Each row of numbers stands for one object and depends on some of the facts below. Use the named rows to name the rest.

Some facts about the objects:
AA -θ-> N; AB -θ-> AU; AC -θ-> E
AD -θ-> AJ; AE -θ-> L; AF -θ-> AZ
AJ -θ-> BL; AK -θ-> AD; AM -θ-> F
AN -θ-> BQ; AR -θ-> AB; AU -θ-> X
AV -θ-> BH; AZ -θ-> I; B -θ-> BP
BA -θ-> BR; BC -θ-> W; BE -θ-> BO
BG -θ-> AY; BH -θ-> O; BL -θ-> AW
BO -θ-> C; BQ -θ-> B; BR -θ-> AH
BS -θ-> AL; C -θ-> BG; D -θ-> BB
F -θ-> AC; I -θ-> AK; J -θ-> H
L -θ-> BI; M -θ-> Z; O -θ-> D
P -θ-> AT; R -θ-> J; W -θ-> BS
X -θ-> AO; Y -θ-> AN; Z -θ-> BA
A -λ-> AN; AA -λ-> BP; AB -λ-> W
AF -λ-> K; AH -λ-> BG; AI -λ-> BN
AK -λ-> AG; AQ -λ-> BC; AT -λ-> AD
B -λ-> AH; BG -λ-> AB; BK -λ-> AI
BP -λ-> R; C -λ-> AQ; D -λ-> AP
F -λ-> BK; K -λ-> C; R -λ-> S
S -λ-> BM; T -λ-> D; W -λ-> Y
Y -λ-> AK; Z -λ-> T; A -φ-> 513
AA -φ-> 936; AC -φ-> 399; AD -φ-> 530
AE -φ-> 838; AK -φ-> 513; AL -φ-> 259
AM -φ-> 513; AN -φ-> 37; AO -φ-> 530
AR -φ-> 399; AU -φ-> 936; AV -φ-> 399
AY -φ-> 27; AZ -φ-> 37; BA -φ-> 936
BB -φ-> 838; BC -φ-> 396; BE -φ-> 399
BG -φ-> 936; BH -φ-> 936; BI -φ-> 399
BL -φ-> 936; BO -φ-> 513; BP -φ-> 399
BQ -φ-> 27; BS -φ-> 936; E -φ-> 37
F -φ-> 27; H -φ-> 936; I -φ-> 399
J -φ-> 530; K -φ-> 936; L -φ-> 513
M -φ-> 259; N -φ-> 838; O -φ-> 530
P -φ-> 838; R -φ-> 27; S -φ-> 513
T -φ-> 838; W -φ-> 838; X -φ-> 396
Y -φ-> 936; Z -φ-> 27; A -δ-> BM
AA -δ-> AI; AB -δ-> BD; AC -δ-> BF
AD -δ-> U; AE -δ-> BN; AF -δ-> U
AH -δ-> BK; AJ -δ-> U; AK -δ-> U
AL -δ-> BT; AM -δ-> BF; AN -δ-> AS
AO -δ-> BD; AR -δ-> BD; AT -δ-> AP
AU -δ-> BD; AV -δ-> V; AW -δ-> U
AY -δ-> AG; AZ -δ-> U; B -δ-> AS
BA -δ-> BK; BB -δ-> V; BC -δ-> BT
BE -δ-> AG; BG -δ-> AG; BH -δ-> V
BI -δ-> BN; BL -δ-> U; BO -δ-> AG
BP -δ-> AS; BQ -δ-> AS; BR -δ-> BK
BS -δ-> BT; C -δ-> AG; D -δ-> V
E -δ-> BF; F -δ-> BF; H -δ-> AX
I -δ-> U; J -δ-> AX; K -δ-> Q
L -δ-> BN; M -δ-> BK; N -δ-> AI
O -δ-> V; P -δ-> AP; R -δ-> AX
S -δ-> G; T -δ-> AQ; W -δ-> BT
X -δ-> BD; Y -δ-> AS; Z -δ-> BK

Some objects and their rows:
BN: -.06 .11 .17 -.28 -.42 -.14 -.21 -.28 -.51 .05 -.27 .18 .07
AC: .01 .05 -.11 .12 -.05 .17 -.01 .13 .12 -.09 -.23 -.04 .15
BK: -.09 .09 -.02 -.20 -.39 -.18 -.17 -.37 -.24 -.15 -.26 .26 -.05
AO: -.24 .26 .17 .06 -.21 -.18 .24 .07 -.17 -.06 .35 -.34 -.55
R: .04 -.17 -.01 .05 .36 .01 .06 -.02 .27 -.02 -.04 -.10 -.29
P: -.01 -.21 -.18 .14 .19 .23 -.22 .08 -.02 -.15 -.16 .03 .09
AB: -.01 -.05 -.09 .16 .04 .07 -.02 -.06 .19 -.10 -.21 -.13 -.34
Q: .16 -.01 .03 -.31 .12 -.07 .03 -.17 -.43 -.32 -.34 .22 .22
E: .16 -.08 .00 .05 -.10 -.02 .02 .10 .03 .18 .15 -.09 .07
T: -.09 -.05 -.19 .01 -.15 .14 -.28 .20 -.19 .10 .10 .07 .17
BS: .11 -.34 -.07 .12 .08 .03 .14 -.17 .07 -.07 -.01 -.28 .20
AI: -.13 .23 .03 -.24 -.51 -.25 -.30 -.32 -.30 -.02 -.08 .37 -.20
BF: -.03 .27 .14 -.22 -.12 -.25 -.17 -.06 -.07 -.09 -.07 .33 -.30
AR: -.17 .08 .00 -.01 -.17 .09 -.09 .33 .15 .13 .01 -.01 .03
BM: .07 .31 .33 -.28 .22 -.28 -.09 .07 -.10 .04 -.32 .22 -.33
BR: .00 .00 -.10 .16 .02 .09 -.03 -.01 .07 -.17 -.13 -.17 -.13
AK: -.06 .05 .04 .01 .26 .04 .08 -.09 .07 .21 .30 .03 .75
AD: -.11 .10 .29 .19 .46 .17 .41 -.22 -.13 -.11 -.04 -.34 -.12
K: .12 -.14 -.10 .07 .20 -.02 .15 -.17 .21 .05 -.02 -.17 -.14
BE: -.16 .04 .00 .02 -.14 .08 -.10 .31 .18 .08 -.05 .01 -.03
Z: -.15 -.07 -.18 .18 -.17 -.09 -.10 -.14 .29 -.02 .21 -.04 -.36
BA: .16 -.40 -.14 .15 .14 .08 .13 -.25 .08 -.11 -.19 -.23 .15
S: .20 -.19 -.03 -.02 .24 .02 .13 .08 .30 .17 -.07 -.07 .10
AW: -.05 .22 .03 .31 .13 .17 .09 -.19 .05 -.01 .06 .07 .01
AY: .14 -.08 .00 .06 -.04 -.07 .02 .15 -.08 .10 .28 -.23 -.05
F: -.13 -.31 -.19 -.01 -.41 .13 -.05 -.17 -.24 -.06 .25 -.02 .31

Name these rows:
A row may be one of the objects named above.
-.23 -.34 -.24 -.02 -.41 .10 -.04 -.21 -.14 -.06 .28 -.02 .28 -> F
.06 .11 .02 .15 -.26 -.14 -.01 .05 .44 .21 -.01 -.10 -.14 -> X
-.22 -.02 .05 .11 .04 .04 .28 -.20 -.05 -.32 .01 -.36 -.42 -> J
.15 -.29 -.06 .08 .07 .05 .07 -.21 .00 .01 -.02 -.21 .12 -> BS
.23 -.30 -.06 .08 -.03 .10 .16 -.15 .07 .06 -.10 -.12 -.15 -> BG
-.23 .27 .20 .07 -.20 -.18 .26 .11 -.10 -.05 .37 -.37 -.50 -> AO
-.02 -.07 -.13 .16 -.15 .14 -.09 -.01 -.10 -.11 -.08 -.18 .07 -> D
.01 .16 .01 .05 -.21 .05 -.08 .42 .01 .08 .12 -.01 .18 -> BI
-.07 .22 .06 -.20 .17 -.32 -.24 -.14 -.21 -.10 -.33 -.02 .14 -> AG
.13 .00 .06 .14 -.16 .12 .08 .16 -.05 -.01 .04 -.02 -.27 -> AH
-.18 -.32 -.19 .02 -.40 .11 .00 -.20 -.18 -.03 .28 -.04 .27 -> F
.14 .15 -.04 .15 .13 .06 .03 .33 .20 -.16 -.17 -.10 .05 -> BP
.06 .10 .17 -.25 -.10 -.15 -.16 -.21 -.42 .01 -.38 .17 .11 -> AP
.09 -.07 .10 .13 .19 .05 .23 -.23 -.08 .21 .29 .02 .32 -> BL
-.11 -.06 -.17 .07 -.15 -.06 -.05 -.18 .27 -.02 .14 .00 -.39 -> Z
.07 .09 -.10 .15 -.07 .11 -.22 .33 .01 .04 .07 -.01 .05 -> AL
-.22 .03 .06 .12 .06 .01 .24 -.19 -.06 -.28 .02 -.44 -.39 -> J
.08 .18 .05 .06 -.28 -.12 .02 .10 .44 .25 .03 -.09 -.17 -> X
.09 -.18 -.14 .00 -.05 .03 .06 -.06 .33 .04 .05 -.01 .06 -> A
.06 -.19 -.20 .05 -.03 .00 .10 -.09 .30 .06 .03 .00 .07 -> A
.06 .15 .16 -.26 .11 -.17 -.04 -.11 -.25 -.16 -.28 .27 -.17 -> AQ
-.13 .24 .08 .21 .10 .25 .04 -.05 .21 .05 -.05 .16 .23 -> I
.07 -.05 .20 -.01 .07 -.04 .02 .13 .36 .33 -.18 -.13 -.01 -> BC
-.02 -.10 .03 .17 .29 .21 .09 -.29 .23 .07 -.02 .11 .24 -> AZ
.13 -.06 .08 .11 -.16 .13 .10 .23 .00 .03 -.01 -.04 -.28 -> AH
-.03 .37 .21 -.03 .19 -.06 .06 -.46 -.17 -.11 -.11 .55 .14 -> U
.22 -.11 -.01 -.05 .21 .03 .15 .08 .23 .16 -.09 -.10 .11 -> S
-.13 -.15 -.06 .02 .09 -.14 -.06 -.15 .23 .10 .04 -.26 -.02 -> Y
-.01 -.10 .10 .03 -.02 .01 -.09 .13 .09 .35 .03 -.21 .02 -> AN
-.16 .09 -.01 .16 .25 .14 .17 -.08 .24 -.11 .29 .23 .02 -> AF

Now the same objects, written a new way:
Some objects and their rows:
BH: .02 .24 .03 .29 -.40 .09 -.14 .18 -.35 -.07 -.11 -.02 -.04 .29 .28 .44 -.22 -.02 .20 -.19 .09 -.02 -.02 .18 -.44
BI: -.30 .13 -.09 .04 -.16 -.21 -.07 -.09 -.05 .12 .09 .10 -.19 -.04 .07 .20 .02 -.27 -.06 -.02 -.08 .05 .10 .00 .04
BR: -.18 .02 .01 -.12 -.14 .16 -.21 .18 -.17 .30 -.23 -.01 -.15 -.07 .16 -.16 -.01 .05 .03 .21 .15 .10 .29 -.16 .03
W: -.21 .18 .50 .49 .04 -.38 .20 .67 .13 .00 .27 -.09 .10 -.03 -.24 -.04 .35 -.06 -.18 .01 .05 -.01 .19 -.15 -.07
AP: .24 -.26 .03 -.21 .12 .05 .35 -.21 .24 -.18 -.16 -.02 -.14 -.31 -.02 -.08 -.40 .05 .19 .23 -.21 -.22 -.07 .32 .10
U: .69 .00 .03 -.15 .67 -.04 .28 -.42 .27 -.09 .05 -.03 .18 .00 .06 -.31 -.50 .07 .12 .09 -.10 -.38 -.07 .12 .25
BD: .25 -.29 -.10 -.04 -.31 .22 .17 -.18 .41 -.33 .25 -.13 -.03 -.18 -.23 -.25 -.03 -.04 .07 .25 -.20 -.58 -.46 .35 .16
BC: -.19 -.38 .02 -.02 .11 -.04 -.07 -.09 -.41 -.01 .19 .00 .04 .46 .17 .50 .01 -.09 -.37 .27 .16 -.09 -.16 -.16 -.05
AT: .22 -.02 -.04 -.14 -.11 .19 -.09 .12 .15 .20 -.03 .00 -.11 .09 .03 -.13 .05 .03 -.02 .17 .17 -.05 -.07 -.10 .10
H: -.09 -.06 .04 .20 -.02 .12 -.08 -.01 -.28 .06 .10 -.13 .06 .08 .02 .22 .10 .20 .13 -.35 .00 .14 .00 .09 -.19
AW: .27 .29 -.21 -.42 .46 .17 -.21 -.06 -.02 .44 .15 -.29 .56 .34 .36 -.52 .00 .11 .05 .05 -.06 -.02 .32 -.29 .00
Q: .35 -.20 .05 -.14 .08 -.08 .20 -.16 .34 -.23 -.08 .05 -.23 -.34 -.09 -.19 -.37 .20 .19 .31 -.12 -.39 -.23 .28 .04
F: -.12 .12 -.15 .21 -.05 .01 -.31 -.14 -.03 -.32 .06 .19 -.22 .14 -.03 -.10 .01 .09 -.03 -.14 .31 .19 .03 -.03 .01
AF: .79 .14 -.12 -.29 .46 .24 .19 -.08 -.04 .25 .26 -.41 .16 .49 .07 .06 -.16 -.08 -.13 .13 .49 -.13 .05 -.12 .18
AN: .05 -.15 -.07 .09 .16 -.18 -.20 -.16 .27 -.18 -.27 -.06 -.20 -.09 .02 .21 .21 -.06 -.46 -.10 .02 .58 .06 -.01 -.32
BQ: -.26 -.09 -.28 .38 -.03 -.27 -.16 -.34 .18 -.10 -.12 -.20 -.04 .24 -.07 -.04 -.14 .28 -.10 -.06 .19 .70 .17 .12 -.12
AU: .02 -.11 -.01 .19 -.55 .27 .02 -.05 -.09 -.09 .61 -.28 .23 .20 -.05 -.01 .33 -.08 -.04 -.39 -.13 -.18 -.31 .23 -.06
AK: .42 .13 .47 .33 .24 -.22 .23 .02 -.25 .13 .16 .08 .52 .42 -.01 -.49 .10 -.27 -.27 -.16 -.07 -.05 .60 -.35 .08
L: .01 .00 .18 .07 -.14 -.06 .02 -.06 -.18 -.16 -.07 .18 .13 .11 -.02 .17 .05 -.28 -.02 -.11 .00 .16 .04 -.22 .07
AR: -.05 -.02 -.02 .08 -.40 .01 .07 -.11 .01 -.09 .47 -.14 -.04 .07 -.08 .16 .29 -.51 -.25 -.07 -.14 -.31 -.28 .13 .12
P: -.10 .15 .13 .32 .02 -.11 .08 .16 .10 -.28 -.06 -.13 -.02 -.04 -.09 .27 .05 .10 -.10 -.02 .01 .06 -.12 -.28 .11
O: -.34 .55 -.17 .36 -.45 .14 .00 .02 -.19 .14 -.48 .19 .19 .35 .04 .20 .17 -.09 .10 .21 .17 -.01 -.22 .03 -.21
Y: .10 -.13 .31 .80 -.26 -.24 .29 .21 .06 .30 .03 -.12 .00 .08 -.29 .09 .23 .07 -.16 -.38 -.03 .52 .25 .38 -.17
R: -.26 .20 .04 .26 -.07 .06 -.21 -.17 .13 -.28 -.09 .13 -.24 .19 .32 -.08 .17 .12 .11 -.29 .14 .38 .06 .08 .32
AG: .11 -.52 .42 .09 .05 -.16 .56 .04 .01 .21 .19 .16 -.26 -.85 -.33 -.54 .21 .15 -.10 .19 -.28 -.39 .41 .14 .31
AB: -.09 -.01 .22 -.01 -.61 .08 .20 .60 .46 .11 .48 .00 .33 .22 .03 -.29 .31 -.21 -.48 -.06 .03 -.34 -.23 .43 .20

Name these rows:
A row may be one of the objects named above.
.72 -.01 -.07 -.24 .74 .10 .27 -.40 .15 -.15 .14 -.10 .21 -.09 .04 -.30 -.38 .17 .08 .28 -.11 -.38 -.09 .12 .20 -> U
.14 .28 -.02 -.02 .77 .10 .02 -.34 -.17 .10 .03 -.14 .49 .47 .12 -.20 .23 -.03 -.20 -.02 .06 .23 .02 -.25 .00 -> AD
-.36 .26 -.15 .21 -.05 -.14 -.50 -.39 .30 .13 -.06 -.02 -.20 .00 -.04 .12 -.01 -.10 .19 -.17 -.45 .57 -.07 .14 .03 -> BP
-.22 .49 .08 .25 -.28 -.28 -.22 .37 -.13 -.04 -.30 -.23 .20 .00 .19 .15 .01 .15 .08 .20 -.08 -.17 -.18 -.33 -.21 -> BB
.16 .00 .13 -.26 -.02 .12 .18 -.41 .42 -.25 -.39 .10 -.18 -.35 .29 -.12 -.12 .25 .42 .09 -.50 -.08 -.07 .27 .11 -> BM
.22 -.50 .38 .11 -.02 -.06 .63 -.08 .02 .11 .05 .27 -.42 -.77 -.16 -.57 .36 .10 -.04 .20 -.19 -.40 .45 .17 .23 -> AG
-.24 .18 -.10 .19 .04 .05 .02 .00 -.18 .08 -.16 -.06 .02 .18 -.22 .22 .40 -.13 -.17 .03 .15 .23 -.16 -.07 -.06 -> J
-.46 -.26 .12 -.18 .09 .11 .21 .57 -.21 .19 .48 .22 .12 -.30 -.03 -.18 .16 .22 -.15 -.48 -.06 .19 .18 -.05 -.18 -> BG
.14 -.31 -.20 .04 .02 .20 -.04 -.03 -.33 .09 .23 -.34 .00 .13 -.16 .31 -.23 -.05 .03 -.20 .24 .14 -.01 .00 -.39 -> K
.20 .39 -.10 -.07 .51 -.18 -.07 -.17 -.11 .22 .30 -.01 .25 .27 .21 .04 -.11 -.43 -.13 -.04 -.03 -.07 .26 -.03 .12 -> I
-.17 -.23 -.13 .04 -.37 -.12 -.17 -.07 -.19 -.10 .48 .04 .27 .50 .12 .00 .37 -.05 -.26 -.04 -.14 -.21 -.52 -.03 -.01 -> X
-.30 .09 -.28 .09 -.46 .23 -.01 -.07 -.15 -.09 .32 -.16 .41 .19 -.31 -.12 .56 -.25 -.20 .03 -.13 .07 -.47 .05 -.06 -> AO
.01 .30 -.10 .00 -.40 .13 -.11 .23 .04 .29 -.38 -.07 .15 .12 .29 .01 -.25 -.01 .17 .31 .20 -.17 .06 -.08 -.15 -> D
.52 .18 .39 .34 .26 -.36 .32 -.05 -.24 .25 .09 .09 .51 .46 -.07 -.49 .15 -.24 -.19 -.21 -.03 -.07 .57 -.28 .07 -> AK
-.30 .20 .06 .30 -.21 .11 -.18 -.15 .12 -.44 -.05 .21 -.28 .21 .16 -.01 .26 .13 .18 -.22 .11 .23 -.08 .09 .26 -> R
.52 .35 .04 -.06 .67 .00 -.16 -.20 -.14 -.09 .05 .14 .23 .36 .29 -.11 .21 -.13 -.40 -.19 .24 -.06 .10 -.30 -.22 -> AZ
-.37 .23 -.07 .11 .00 -.26 -.39 -.45 .22 .19 -.17 -.08 -.24 .09 -.08 -.01 -.11 .02 .06 -.09 -.47 .54 -.03 .22 .02 -> BP
-.17 .24 .07 .31 -.01 -.01 -.31 -.35 -.02 -.38 -.11 .25 -.22 .15 .23 -.02 .24 .16 .24 -.21 .14 .37 .04 .11 .27 -> R
.34 -.50 -.28 -.21 .32 .11 .19 -.20 .14 -.16 -.06 -.22 .01 -.35 -.30 .06 -.53 .09 .08 .49 .07 -.51 -.16 .16 -.03 -> AQ
-.09 -.45 -.25 -.45 .20 .38 -.01 .10 -.14 .24 .09 -.26 -.19 -.26 -.14 .05 .26 -.21 -.17 .05 .51 -.01 .23 -.31 .25 -> C
-.58 -.24 .12 -.21 .05 .05 .16 .66 -.28 .26 .55 .25 .07 -.20 .00 -.26 .16 .19 -.16 -.54 -.06 .19 .20 -.06 -.18 -> BG
-.01 .10 .12 -.11 -.16 .03 -.12 -.21 .01 -.29 -.33 .18 -.12 .14 .09 .07 .11 -.15 .38 -.27 -.33 .43 .05 -.26 .08 -> S
-.40 .11 .00 -.34 -.14 .03 .14 .74 -.05 .48 -.09 .44 .21 -.28 .20 -.32 -.18 .29 -.23 .05 .08 .06 .33 -.22 -.01 -> AH
.08 .14 .13 -.09 -.16 .03 .04 -.16 .07 -.36 -.32 .20 -.18 .27 .11 .13 .26 -.10 .27 -.30 -.29 .39 .00 -.19 .06 -> S
.20 .26 -.09 .01 .52 .11 -.10 -.05 -.18 .24 .29 -.35 .59 .29 .31 -.34 -.10 .16 .13 -.31 -.03 .00 .20 -.12 -.10 -> BL
-.09 -.04 -.09 -.16 -.16 -.22 -.29 .14 -.27 -.15 -.08 -.16 .16 .09 -.14 .21 .30 .08 .04 -.25 -.17 -.09 .36 .01 .08 -> AL
-.02 -.07 -.15 -.10 -.29 -.28 .36 .57 .44 .56 -.03 .11 .24 .01 -.25 -.21 -.21 .51 -.52 -.03 -.06 .56 .07 -.07 .18 -> B
.01 .11 .25 .26 -.07 .19 -.35 -.12 .00 -.02 .07 .24 -.08 .20 .08 .26 .02 .12 .31 -.47 -.08 .04 -.38 .25 -.02 -> AA

